[-114   18  -59   28   22  -30   42  -42  -25    5    9  -15  -17  -18
    8   10   41    7   -8   16   37   15    0    7   23   26   17   -6
   16   32  -38   15   -3  -12   -1   10   35   13  -25]  (185)
[  8  21  37  -1  17  -7  25 -12 -24  44   6  11 -11  18   9   3 -29 -31
 -24  10  -4  24 -51  -3 -26  54   2   0  24  16  23 -25   8 -12  52   4
  10  27 -16]  (27)
[-45  -6  -1 -30   0  -6  21 -23 -11   2   7  23  -5 -21 -27   6  32 -21
  -5 -10 -17 -11  31  74 -35  59   2   6  22  36  61 -10  19 -17 -32  11
  14  37 -17]  (75)
[  1 -21  -1 -28  -8 -36  -4  -2  -7 -11  14  -2  28 -11 -35   3 -21   4
   2  16 -16 -18 -35  76   1  40  29   3 -26  14  -4 -13 -35 -29   0  31
  27   3 -26]  (102)
[ 21  29  43   6  -4   6   4 -33   8   0   0  30   4  12 -43  20   7 -27
 -16 -12   3   7 -26  36 -35  13 -13  -5  26  34  45   0 -19 -11   5  18
  20  32 -17]  (90)
[-95  -6 -28  33  23  21 -19 -14  10   9  -6  13   8 -13   3 -45  34  13
  20  23  18  36  31  56  32  -6 -46 -28  22  30 -62  22 -25  13 -45  -1
  16  26 -68]  (151)
[  8  17  -3  -8  -2   3   6  13   9  27  19  -6  -8  12 -11 -11  16  -9
   6  -9   7  27  -6  23 -32  33 -14 -19  11  32  31 -19  28 -19 -19  14
  26  10 -26]  (182)
[-24  52 -25  16  14  14 -22  14  10 -10 -18  59   6  -4 -18 -19   4   6
  30  19  26   5 -22  42  -4  -2   5  -9  -9  22 -27  -2 -24   7 -30  14
  43  17 -27]  (90)
[-73   4 -23   4  10 -41 -20  -7 -48  36  14 -31   8  23   7  68   0  -1
 -10 -11   1  14 -23  41 -25  56  -3   7  -9  48   9 -20  -2 -29  -8  20
 -18  11  -5]  (182)
[-26  43  26 -18 -11 -13   1   2 -59  12  13  -6  23 -15  -8   9 -33 -19
 -28  -9  24  10 -55  22 -29  29  21   0   9  15  27 -16  -6  -9  13  34
  39  61   0]  (102)
[ 54  55 -35   5   7 -61  31   5   6  14  -3  22   5  14  -5  20  -4 -34
   0  16 -43  22 -74  12 -76  41  17  -9 -12  34  38 -31 -30 -13  -6  45
  36  21 -20]  (187)
[ 42  45   0 -18  -4 -28  15  -1  -6   6  -9  22  -7  34   0  49  -8 -26
 -27   2 -31  22 -34  14 -48  42  39 -13  20  16  24 -31   8 -26   6  56
  27  27 -13]  (102)
[ 40  22  18  24 -18 -36 -17 -35  -1  13  28   9  17  32  -3  85  21 -25
 -25   2  14  20 -13  21 -27  19  22 -11 -16  11 -13 -32  12 -33   9  16
 -17  10   7]  (198)
[ 36  12 -16 -10   8 -18   2 -10  -4   8  27   2   0   7 -26  50  11 -25
  -8  -5 -31  14 -17  42  -4  70   9 -25  11  20  58   5 -31 -33 -31   3
 -24  12 -32]  (27)
[ -42    4  -29   22   20  -19   23  -29  -38   12   12  -26  -70   13
   23   16   49   22  -21   28  -25   10  -43   20   17   54  -28   -4
  -18   26 -113   26  -13   13    6   10  -21  -19  -18]  (27)
[-13   6 -26  40  55  10  73  -1  10  11 -35  46 -50 -25  -6 -30  44 -13
  51  31  27  17  20  41  36  -8 -36 -15  21  30  24  19 -38   9 -13 -15
 -18  35 -24]  (151)
[-17  11 -23  16 -10  13   0 -41 -59  48  -6 -11   9  38   2  32  16 -21
  13  17  -1  43   0  68  -9  32 -10 -44   9  36  23  -6  31  -5 -36  14
  11   8  10]  (182)
[-87  20 -29  30  25  16 -12 -10  30   9  11 -11 -33 -19 -14  24  25  18
  17  -1  33   6 -18  63  13  -5 -56 -14  16  30 -57   2  18 -12   5  -7
  -1  37 -17]  (46)
[-81  -7 -26  22  39  49  60   5 -34   9 -31  45 -17   1   5 -15   0  24
  -8  30  89  15  -8  14  28  30 -40 -11  -2  31 -35  27   2  33  -1  34
 -11  17  -9]  (185)
[-32  11 -52 -15   1 -13  46 -37 -12  49 -27  20 -28   3  12   7  24  10
   7  15 -22   5  48  44 -14  15 -14 -31   1  23  -6  32   1  -3 -47 -11
  36  -9  -6]  (102)
[ 46  40  -4  19 -39 -23 -30  -5   0  43   9  18  26  15  -4  36  11 -34
 -14  13  -3   0 -31  19 -47  19  25 -26  37  20  21 -21  31 -54   1  17
  -1  22 -23]  (198)
[-84  12  16 -31  28  19  22   0  -4  -9   7   0   5 -30 -29 -27  -8  19
  26 -21  14  -4  -7  18   9  38 -46  25  -4  -9   4  -3   2  25 -50  -2
   5  23   2]  (75)
[-51   2 -35  28  27  -1  60 -25 -18  26   6   0 -10  30  22  12  12   4
  18  16  51  16  -1  45  12  18 -12 -19  -2  67 -19 -12  10  16 -17  29
  12  24   1]  (27)
[-49  22 -20  33  12  14 -59  11  37 -12   5  44  42  27  -3 -31  33 -19
  16 -11  61  12  31  41   9 -30 -23 -38   8  15   1  27 -21 -39 -33   4
  22 -12 -15]  (182)
[-27  30  12  17  -7 -25 -27 -35  -9   4  20   5  12  -1 -30  39  24 -22
 -11   6  -1  32 -22  59 -49  36  -9 -16  31  28  13 -26 -12 -14  11   7
  14  45 -14]  (90)
[-40  18  16  15   9 -26  -9 -14 -19  -3   2 -13   8   1  -6 -31  22 -15
 -18  -2 -39  15 -28  23 -52  41 -16   9  48  33  38 -13 -34  -3   7  16
  30  43 -35]  (182)
[-59  37 -64  17  18 -32  82  -4 -19  29  -4  34 -18   0  27  68  36 -11
  -1  20  39 -21  33  29  -2   3 -28 -13 -16  35  37  44 -21   0 -40  -6
  -9   2  17]  (198)
[  3   5   1   6  -4  18   4  -7  15  13  -4  36 -42   2 -19  47  26  -1
   1  -6  10   8  -6  44 -30  21 -32   7   8  44  34   1   1   7   9   4
  -5  20 -22]  (151)
[ -5  47   3   0  -1  -2  23  10   4   1   7  27  -3  20  -8  23 -13   1
  15  -1  12  14 -34   7 -30  17   6  10  19  12  56 -36 -17   1  36  18
  16  35  19]  (185)
[-27   4  31   5   5  -8 -11  -7   5   1   8  23  22  46  17 -30  10 -33
   7 -10 -27  16  34  57 -54  39 -14 -19  54  50  54 -21 -13 -17   6  11
 -11  60 -18]  (46)
[-22  15  56 -20  14 -11  14 -31 -74  39 -15   2  18   2   4  34 -22 -12
  -6  -8 -19   5 -31  25 -36  70  18  28  -8  16  16 -23 -14 -30  12  28
 -16  16 -14]  (75)
[-51  -8 -43 -12  39  22  64  18 -39  -1 -10  41 -27   9  33 -12  29 -10
   0  12  30  27 -18  26   4  39 -34  29 -46  20 -63  11 -26  10  -7 -23
  34   1  -2]  (185)
[ 11  18   8  -4   4 -22  -1 -33 -29   8 -19   6   3   2 -33  46  -8 -22
  -2  -7 -14  19 -34  13 -28  34  27  12 -20   4  46   0 -12  -7  -9  15
  27   4 -27]  (187)
[-42  38  -8  11  29  26  31   4  20 -34 -28  41   8  -8   5 -25 -10 -11
  -5   5  33  -5   2   3   3  -9   0  16  -6  28 -21   8 -19  23  -4  37
  45  14 -38]  (90)
[-66  27 -30 -15  -3 -33  10  -2 -23  14   5  10  18  29  21  19 -20 -31
 -17  -8  -9 -15  -9  25 -23  43  21  13  25  29  31   5 -17 -36  11  25
  25  21 -32]  (198)
[ 21  33   7 -16  -8 -15 -11 -10  -3  15  39 -10  22   4 -18  34   5 -20
   0  -4 -15   1 -45  36 -14  69   4 -28  -6  17  59   5 -21 -26  -9   7
  -7 -18 -12]  (27)
[-19  15 -35   3  20 -76  58  -3  19  49  -5  25 -35  -5 -18   1   5 -48
  20  13  54  47   3  10   5  -1   0  -5 -35  57  25   8 -29 -12 -23   8
  36  47 -28]  (102)
[-44  45  26  -1   2   0  -8 -29 -27  13 -17 -24  13   6 -11  36 -14 -25
   5  -9  -1  31 -20   2 -19  28  -5   5  28   9  38 -10   5   9  12  13
   6  21 -13]  (90)
[ -6  35 -36  32  -7  18  -4  14  31  59 -29  45 -14  14  -9  43 -28   4
  15  33  42  56 -15  23 -14 -25 -39 -14 -46  35 -11 -17 -12  15   1  44
  11   9 -14]  (182)
[-33  18 -49  22  -1  13  31 -29 -16  46 -11 -14 -37   5   6  56   7  -1
  34  21   4  33 -37 -10  27  -8  13   4 -13  26 -38  11 -26 -16  -5   1
  25   3 -28]  (46)
[ -6  10 -23   7 -20 -16   8 -40 -32  47   5  12  -9  -4  -2  50  14 -23
   1   8  -4  29 -16  24 -23  37  13 -19  -3  40  43  -6 -19 -13   4   3
  -2  10   2]  (151)
[-20  10  38  54  35  22 -85 -36  -9 -13  15  -1   4  26  -3 -34 -18  10
  13  -4  71 -10 -15  32  49 -33 -33 -27   8  22 -58  37  45  45  15 -36
  20   0 -13]  (151)
[-36  -2 -12 -38  11 -12  34 -11 -28  52 -10 -13 -14  -1 -12  33   4 -10
   1   8 -17  72 -12   1 -15  80  11 -12 -23   9  55 -36   3   0 -12  28
  14  -8  -5]  (182)
[  22    7   22   47   33   38   10   12   -8  -21    5   55   26   35
    2   64   20   13   26   20   64   14  -10   20   26   -3  -11    7
  -58   -4 -101  -33  -14    1  -47    4  -62   -7   25]  (90)
[-16  30  40  -6  18 -55  -3 -24 -27  33 -14   1  -4  24 -23  68  -7 -16
  17  -3  -8  61 -19  36 -17  39 -13  -7 -13  10  41 -25  -8  -5 -14  16
 -28  18   3]  (151)
[-58   1  -5  -5 -20 -24   5  -7   0  11  11   5  33   3 -10  39   1 -44
  -5  -7  21  -2  11   8  -7   7  32  17   6  40  53  -6 -29 -35   8  18
   3  15 -19]  (90)
[ -6  22  13 -32  49  10  44  11  35  33 -23  55 -18 -17 -32  57  24  18
  37   4 -24  16  -5  54 -13  40 -38  19 -35   9  32 -30 -17   2 -53   1
  -3   3 -13]  (75)
[  4  48  10  -9   5 -27 -29 -17 -44   0  16 -21  10 -18 -15  54 -19  -8
 -12  -5 -25  -1 -34  41 -38  40  17   0  20  -3  25  -5  -2 -27  11  15
  21  21 -27]  (75)
[-48  33  31   2   3  -7 -16 -14  19  -6  32  10  -9  -6 -27  10  40 -41
 -24 -22  -7  -1 -24  35 -14  29   2  -2  16  21  55  -6   1 -18  33  12
   8  34 -21]  (187)
[ -7  26  38  -6   1 -29 -29  -4 -14  30  24  15 -19  12 -21  67   5 -21
 -12  -7 -12   7 -31  71 -49  51 -17   9   8  33  28 -27  -3 -38  40  21
 -30  42 -13]  (75)
[-15  25 -12  10  49   1  17  -6 -12 -14   8 -15   3 -21   2  30   5  17
 -20  11   7 -26 -56  33  -2  12 -26  -6  25  -1 -35  20  -6   3   9 -17
  53   5 -24]  (102)
[-20  27  -3   7 -25   7 -35  -7  45   6 -19  46   3  18 -23  15  21 -44
  16 -15   4  17 -21  24 -47  19  -1  25  15  38  16 -28 -18 -36  19  18
   6  22 -28]  (90)
[-103   42  -44   12   14    4   33  -15  -21   -1  -32    8    0   -5
   11  -22   40  -19   18   13   38   41   38   15   17    7  -28  -22
   22   -2    4   54   -9   -3  -35    0   29    1  -30]  (185)
[  8   5 -14 -14  -3  -3  -9   3  -1   4   4  42   4  12 -13  43  19 -10
   2   6 -22   2   6  53 -51  43  -3  -7  19  23  48 -22  -4  -9 -22  20
  -6  24   0]  (75)
[-89 -19 -10  10  28  29 -17 -30 -13  32 -22  20  13 -46  -4 -92   1  12
 -10  10  15  44  12   2 -21  50 -22 -27  24 -14 -28   6 -31   4  23  -5
  26  21 -55]  (187)
[-57  20  20   4  -9   2 -62 -20 -43   8  -2   4  44   6   1  79   4 -14
 -20 -12  12   0  12  58 -31   8  15  -3  32   5  29 -11   4 -43  18  26
 -10  25  -2]  (75)
[-83  29  -8  16  28 -19  22  22  19 -20  16  15  -4 -18  15 -53  23  -4
  -6  30   2 -14  25  18  -4   1 -32 -25  32  48  37  25   6  58 -33   1
  27  51 -23]  (46)
[ -8  36  -1 -13 -16   8  23   1 -22  26  27  -4  -7  13  -2  35  21 -21
   4   8  -5  48  -4  54 -26  66 -18 -24  11   3  17 -16  15 -35  12   6
 -10  15 -19]  (185)
[-51 -10  15   0  12 -10  22 -28  -3   7   2  16 -22   0  16 -52  17 -11
 -15   0 -22  13  10  32 -32  68 -17   4  16  63   0 -25  12  31  14  20
  -2  38 -26]  (151)
[ 10  21  -8  -3  -2 -57  41 -13  -6  -1   7  21  -4  35 -14  75  31 -35
 -26   8 -35   7 -26  26 -39  52   4   5   2  42  48   2 -18 -17 -51  29
  -4  10 -15]  (27)
[-27   6 -28  22 -12  -2 -37 -13 -32  34  -8  33   4  43 -12  58   6 -12
 -20   5  12  20 -52  33 -50  40  10  -8  27  39  17 -18 -11 -42  11  34
  15  15  -7]  (182)
[-81  40 -29  25  15  13 -20 -17 -61  75   3 -36  11  10  25  57 -36  -2
  19  10  56  51 -47  24  51 -11 -10 -20 -44  41 -79 -12 -11   3  15  21
 -13  21   9]  (90)
[-35  -2   1 -32   7  17  14   1   2 -27  11  10  15   6 -10  35   6  -4
 -32  -2  -7 -17  12  46  -6  45  -2 -16  26  -3  34   5  21   1  -8  20
  14   5  -5]  (102)
[-60  -3 -55 -14  32  22  33  29  -6  27 -11  20 -32  19  10 -12  15   6
  50   4  29   4   7  29  -6  50 -58  -3  22  19  33  55 -42  -9 -19 -36
   7 -24 -41]  (27)
[-17  59  -5  18  46  41  14 -17  -4  35 -23  39  -3  16  18  -5 -32 -13
  -3  11  30  13  -9   5  27  12 -21 -35   8   4  -2  28  31  18 -16 -10
  25  -2 -18]  (27)
[-41  14  16 -14   1 -13   6 -26 -35  39  13  15  20  27   6   2  -7 -17
 -16 -19  -9  24  -8  51 -22  78  10 -10  -1  49  21 -26 -20 -40  18  31
 -24  33  -5]  (185)
[ -4  52  39 -16 -11 -16 -15  10  -3  11  24   6 -13  13 -47  54 -24  -8
  -8  -3  -6  23 -35  32 -33  23  -6  -4  32   3  48 -24  10  -7  18  18
  10  43 -13]  (90)
[-30  31 -33 -11  37  -1   9   9  28  40  15   7 -30 -43 -28   9  23   8
   2  10  -8  42  -6  27  52  15   0 -31 -42  19  14  -3 -20   0 -39   8
  34   3 -36]  (182)
[ 45  46  11   0  12  11 -12  19   7  21  34  10 -20   5 -10   4  17 -24
   6 -16  20  30 -18  37 -14  59  -9 -31   5  49  60 -16  10  -7  22   6
 -26  43 -24]  (185)
[-41  16 -36   5  44  -6  67  30   6  -8   3  18 -24  -9 -35  49  12  50
  36  30  40  24 -26  86  -1  52 -54  14 -35  25 -56 -15  -5   2 -54  23
   1  18 -51]  (185)
[ 16  14  -5  14  10 -27  -4 -22 -30  45  -5   2  -2  22 -16  68   7 -21
  -4  -4  -6   3 -44  41 -26  48  20   3 -10  56  35 -15   5 -45 -14  19
  -1   2 -22]  (182)
[-32  17  -7 -13   6  -9  -5   0  16  13  50   2  37  16  17  18  20 -27
 -29  -9 -35 -18 -18  27  12  64  21 -19  19  19   9 -14 -22 -53   5  19
 -18   2 -30]  (198)
[-56 -17 -16 -10  -4  -1  -3  34  -1 -27  13  30 -34 -17 -26 -49  28  29
  36  12   3 -25 -14  66  -7  33 -42  26   0   3 -50  29 -37 -21 -18 -21
   5  -8 -45]  (151)
[-18  39  -5 -19   4  -9  33  -1  -6  14  12   4   2   0   9  11 -11 -26
 -30   3 -34  23 -15  -1 -36  53   3  -4  32   4  34 -18   9  -7  -7  10
  31  26 -27]  (27)
[-32  31 -12  52  46  -3 -17 -12 -36  19 -11  13 -15   1  -4  74   2  17
 -12  27  37  36 -29  53  16  27 -37  -6 -66  25 -86   7 -10  11 -30  20
 -24   3 -32]  (182)
[ -6  43  28 -21   6   1  26   1  35  18  10  24 -16  22 -18  35   0  -1
   8 -30  15  -2  15  54 -34  35 -18 -10  10  42  65 -13   6 -15   1  34
  -1  31 -14]  (102)
[ 22  66 -24 -36 -19  14  30  -3 -44  14   0  -4   6   5   0  58 -26 -26
  -5  -5 -33   3 -53  11 -43  31  17  -2  13  10  67   5 -17  -8   5  15
  56  -3   2]  (90)
[ 15  16  -6  10  16 -14  17 -10 -20  34  17  36   8  23  14  60  13 -43
 -16   3  -6  19 -20  12  17  53  21  -5 -48  48  17  -1 -50 -20 -34  10
 -43  10 -12]  (27)
[ 46  17 -21   5 -28 -14   8   7 -22  22 -18  15 -26  15 -21  41 -15  10
  17  16  13  35 -39  18 -50  29  -7  23 -27  22 -22 -17   1  -7  -2  19
   6  15 -23]  (185)
